Below is a small trained network, with its code and all its weights. Each question gives an input and a target symbol and asks what happens when units are switched off, that is, made to give their printed mean instead of their output.

import numpy as np


def w(rows, s, z=0):
    codes = np.array(rows[::2]) - 128.0
    scale = np.full(codes.shape[1], s)
    scale[-1] = z or s
    return codes * scale


def f(y):
    return np.maximum(y, 0)


def softmax(a):
    e = np.exp(a - a.max(-1, keepdims=True))
    return e / e.sum(-1, keepdims=True)


def log_softmax(a):
    a = a - a.max(-1, keepdims=True)
    return a - np.log(np.exp(a).sum(-1, keepdims=True))


def net(x, mask):
    ids = ['γηλξφω'.index(c) for c in x.split()]
    T = len(ids)
    res = E[ids] + P[:T]
    u = 0
    for l in range(2):
        q, k, v = (res @ M[l].T for M in (Q, K, V))
        z = softmax(np.where(np.tri(T) > 0, q @ k.T / 4**0.5, -1e9)) @ v
        res = res + np.where(mask[u], z, O[l][:, -1]) @ O[l][:, :-1]
        u += 1
        y = f(res @ A[l][:, :-1].T + A[l][:, -1])
        res = res + np.where(mask[u : u + 4], y, B[l][:, -1]) @ B[l][:, :-1]
        u += 4
    return log_softmax(res[-1] @ U[:, :-1].T + U[:, -1])


Q, K, V, O, A, B = {}, {}, {}, {}, {}, {}
E = w([
[68,83,163,184],'γ',
[184,74,185,146],'η',
[52,206,48,83],'λ',
[223,107,111,2],'ξ',
[227,152,147,158],'φ',
[110,101,138,26],'ω',
],0.0086)
P = w([
[135,108,158,131],'0',
[103,191,96,116],'1',
[88,185,127,88],'2',
[135,134,100,155],'3',
[131,141,126,154],'4',
[124,141,120,115],'5',
[119,137,135,116],'6',
[129,143,140,108],'7',
[169,99,165,97],'8',
[117,137,133,87],'9',
[104,143,139,9],'10',
],0.014)
Q[0] = w([
[136,157,167,201],'0.h1',
[85,115,122,216],'0.h1',
[92,193,196,121],'0.h1',
[83,155,186,2],'0.h1',
],0.0062)
K[0] = w([
[89,138,161,137],'0.h1',
[145,222,90,210],'0.h1',
[216,71,159,79],'0.h1',
[253,36,228,130],'0.h1',
],0.0055)
V[0] = w([
[62,132,150,126],'0.h1',
[96,175,135,194],'0.h1',
[246,46,202,97],'0.h1',
[157,175,108,91],'0.h1',
],0.013)
O[0] = w([
[131,81,167,5,113],'0.h1',
[222,116,101,64,2],'0.h1',
[118,168,151,187,235],'0.h1',
[96,151,69,105,205],'0.h1',
],0.011,0.005)
A[0] = w([
[174,74,91,132,46],'0.n1',
[39,2,213,206,251],'0.n2',
[63,104,62,123,152],'0.n3',
[179,12,212,76,112],'0.n4',
],0.0061,0.0034)
B[0] = w([
[87,117,136,133,129],'0.n1',
[129,191,164,76,254],'0.n2',
[254,153,137,160,204],'0.n3',
[159,145,151,141,145],'0.n4',
],0.0078,0.0043)
Q[1] = w([
[72,2,63,181],'1.h1',
[106,85,138,68],'1.h1',
[217,100,166,149],'1.h1',
[121,221,194,58],'1.h1',
],0.0078)
K[1] = w([
[165,203,21,76],'1.h1',
[162,129,51,165],'1.h1',
[33,215,115,125],'1.h1',
[113,172,255,148],'1.h1',
],0.0069)
V[1] = w([
[143,81,159,99],'1.h1',
[96,82,185,58],'1.h1',
[143,132,7,90],'1.h1',
[32,162,135,75],'1.h1',
],0.013)
O[1] = w([
[200,65,150,83,91],'1.h1',
[158,2,89,103,148],'1.h1',
[9,134,223,75,2],'1.h1',
[38,32,103,223,238],'1.h1',
],0.0083,0.0092)
A[1] = w([
[176,216,183,72,252],'1.n1',
[2,186,89,163,131],'1.n2',
[113,34,126,198,118],'1.n3',
[111,156,120,156,13],'1.n4',
],0.0081,0.0029)
B[1] = w([
[2,147,80,29,147],'1.n1',
[152,37,198,186,245],'1.n2',
[38,141,68,185,208],'1.n3',
[170,136,185,89,155],'1.n4',
],0.0085,0.011)
U = w([
[233,2,124,78,60],'γ',
[183,180,86,119,85],'η',
[93,28,218,31,253],'λ',
[133,108,213,183,91],'ξ',
[30,229,154,94,135],'φ',
[56,68,64,140,174],'ω',
],0.0056,0.0039)

Each question gives the input, a string of symbols that net reads in full, and the target symbol t.
The units are the heads (4 rows each of Q, K, V and O) and the neurons (one row each of A and B). Each row of codes is followed by its name. A weight is (code - 128) times the scale printed after its matrix; where a second scale follows, it is the last column's (O, A, B and U).
mask holds one flag per unit, layer by layer, with each layer's heads first. A switched-off unit (its flag False) gives its mean, the last column of its rows in O or B, instead of its output. The means were averaged over made-up inputs and are rounded, as every weight is.
A unit's drop is (log p(t) with every unit on - log p(t) with that unit switched off) / (log p(t) with every unit on - log p(t) with every unit switched off).
The circuit of an input: a set's keep is (log p(t) with only the set's units on - log p(t) with every unit switched off) / (log p(t) with every unit on - log p(t) with every unit switched off). Starting from all 10 units, units are removed one at a time, each time the one whose removal leaves the highest keep (on an exact tie, the one counted first), for as long as the keep stays at least 0.8.
circuit, biggest first: the units of the circuit, biggest drop first
unit that matters most: the unit with the biggest drop
k most important neurons: the k neurons with the biggest drops, biggest first
top k neurons in layer l: the k neurons of layer l with the biggest drops, biggest first
input η ω ξ ξ ξ φ ω λ ω, target η: 3 most important neurons	(0.n2; 1.n2; 1.n3)
input γ ω ω λ, target γ: circuit, biggest first	(0.h1; 1.h1)
input η ξ ξ ω ξ λ λ, target η: 2 most important neurons	(0.n3; 1.n3)
input ξ ω ω ω ω ω, target ξ: unit that matters most	1.h1
input λ γ γ ω η λ ω η, target λ: circuit, biggest first	(0.h1; 1.h1)
input φ φ γ γ ω, target φ: circuit, biggest first	(1.h1; 0.h1; 1.n1)
input η γ λ φ, target γ: 2 most important neurons	(1.n3; 0.n2)
input ξ ω ξ ξ ω η γ φ ξ λ γ, target ξ: circuit, biggest first	(0.h1; 1.n2; 1.h1)
input φ λ ω, target φ: circuit, biggest first	(1.h1; 1.n1)
input η ω ω ξ η η, target η: circuit, biggest first	(1.h1; 0.h1; 1.n2)
input φ η ω ω φ η φ, target φ: top 2 neurons in layer 1	(1.n1; 1.n2)
input λ ξ λ ω ξ, target λ: 2 most important neurons	(1.n3; 0.n3)
input λ ω ξ η φ γ ω λ λ η φ, target λ: 2 most important neurons	(1.n3; 0.n3)
input ξ ξ ω φ φ ξ ξ ω ξ ω η, target ξ: unit that matters most	0.h1
input γ ω λ η ω ω ω φ λ ω ξ, target γ: circuit, biggest first	(1.h1; 0.h1)
input η ω γ λ ω ξ η ω ω λ, target η: circuit, biggest first	(1.h1; 0.h1)
input η φ ω η ξ ω γ, target η: circuit, biggest first	(1.h1; 0.h1; 0.n2)
input η ξ ω ω ω ω ω φ ω ω φ, target η: circuit, biggest first	(1.h1; 0.h1)
input φ ω η, target φ: circuit, biggest first	(1.h1; 0.h1; 1.n1)
input ω ω γ ξ ω ξ ω ω φ, target ω: unit that matters most	1.h1
input φ φ ω ξ ω ω λ ω λ ξ, target φ: circuit, biggest first	(1.h1; 0.h1)
input φ φ ω ξ γ ξ ξ η, target φ: 2 most important neurons	(1.n1; 0.n2)
input γ λ ξ φ ω ξ λ ξ ω λ ω, target γ: 2 most important neurons	(0.n4; 0.n2)
